Below are the code and all the weights of a small trained network. Each question names an input and a class and asks about switching units off, where a switched-off unit gives its printed mean instead of its output.

import numpy as np


def w(rows, s, z=0):
    codes = np.array(rows[::2]) - 128.0
    scale = np.full(codes.shape[1], s)
    scale[-1] = z or s
    return codes * scale


def f(y):
    return y / 2 * (1 + np.tanh(0.7978845608 * (y + 0.044715 * y**3)))


def log_softmax(a):
    a = a - a.max(-1, keepdims=True)
    return a - np.log(np.exp(a).sum(-1, keepdims=True))


def net(x, mask):
    res = np.array(x, float).reshape(1, 6) / 4 @ E
    y = f(res @ A[0][:, :-1].T + A[0][:, -1])
    res = res + np.where(mask, y, B[0][:, -1]) @ B[0][:, :-1]
    return log_softmax(res[-1] @ U[:, :-1].T + U[:, -1])


A, B = {}, {}
E = w([
[1,241,154,37,144,155],'x0',
[117,41,54,120,150,172],'x1',
[126,168,87,157,84,81],'x2',
[194,171,112,53,51,88],'x3',
[92,139,77,159,20,37],'x4',
[116,246,128,150,202,83],'x5',
],0.0075)
A[0] = w([
[123,104,104,73,5,116,187],'N0',
[181,151,150,120,159,119,253],'N1',
[120,150,143,103,118,81,75],'N2',
[137,83,75,226,119,114,216],'N3',
[160,162,118,116,95,140,203],'N4',
[68,177,235,168,93,65,191],'N5',
[107,191,185,97,227,184,219],'N6',
],0.013,0.0046)
B[0] = w([
[184,39,70,120,85,81,230],'N0',
[210,105,134,99,126,54,180],'N1',
[72,102,189,153,122,141,158],'N2',
[149,179,114,210,126,173,221],'N3',
[191,84,78,131,135,45,171],'N4',
[187,27,213,138,210,56,234],'N5',
[158,126,90,2,142,190,251],'N6',
],0.011,0.012)
U = w([
[190,105,47,106,121,142,211],'0',
[45,105,207,40,212,149,194],'1',
[2,145,40,68,136,135,107],'2',
[142,148,161,66,136,103,9],'3',
[85,169,128,173,88,186,28],'4',
[159,52,246,179,173,106,234],'5',
[105,150,154,156,87,131,3],'6',
],0.0098,0.0036)

Each question gives the input, the list of numbers given to net, and the class t.
The units are the neurons (one row each of A and B). Each row of codes is followed by its name. A weight is (code - 128) times the scale printed after its matrix; where a second scale follows, it is the last column's (A, B and U).
mask holds one flag per neuron, in row order. A switched-off neuron (its flag False) gives its mean, the last column of its row in B, instead of its output. The means were averaged over made-up inputs and are rounded, as every weight is.
A unit's drop is (log p(t) with every unit on - log p(t) with that unit switched off) / (log p(t) with every unit on - log p(t) with every unit switched off).
The circuit of an input: a set's keep is (log p(t) with only the set's units on - log p(t) with every unit switched off) / (log p(t) with every unit on - log p(t) with every unit switched off). Starting from all 7 units, units are removed one at a time, each time the one whose removal leaves the highest keep (on an exact tie, the one counted first), for as long as the keep stays at least 0.8.
units of the circuit, in order: the units of the circuit, biggest drop first
most important unit: the unit with the biggest drop
k most important neurons: the k neurons with the biggest drops, biggest first
drop of u: that unit's drop, to one decimal
input [3,-2,7,-5,-4,7], class 1: most important neuron	N6
input [-6,-8,-3,-5,-7,1], class 0: 3 most important neurons	N6; N5; N1
input [5,7,6,-2,4,0], class 2: units of the circuit, in order	N5; N1
input [-2,-5,8,-1,-8,4], class 3: units of the circuit, in order	N6; N0; N1
input [2,-5,2,-1,-5,2], class 1: units of the circuit, in order	N6; N0
input [-8,-5,-5,7,-5,5], class 0: 2 most important neurons	N5; N2
input [6,-5,-4,8,1,7], class 1: 3 most important neurons	N6; N0; N3
input [6,-1,0,3,3,7], class 1: 3 most important neurons	N6; N0; N3
input [-1,-8,5,2,-8,2], class 3: 4 most important neurons	N6; N1; N0; N3
input [-1,-7,5,8,5,-4], class 5: 3 most important neurons	N5; N6; N2
input [3,6,0,-4,-5,2], class 1: 3 most important neurons	N0; N3; N4
input [-1,-5,-6,-2,-2,-5], class 1: 3 most important neurons	N0; N5; N3
input [-6,-7,-2,8,6,0], class 5: 3 most important neurons	N6; N5; N2
input [-3,5,-7,-6,-5,0], class 0: most important unit	N5
input [-5,-6,4,2,-8,1], class 0: 2 most important neurons	N5; N2
input [-3,2,-6,-6,-5,0], class 0: drop of N5	0.5
input [-1,-1,-2,-4,-8,-1], class 1: drop of N0	0.4
input [3,7,0,-5,7,-3], class 4: drop of N4	0.2
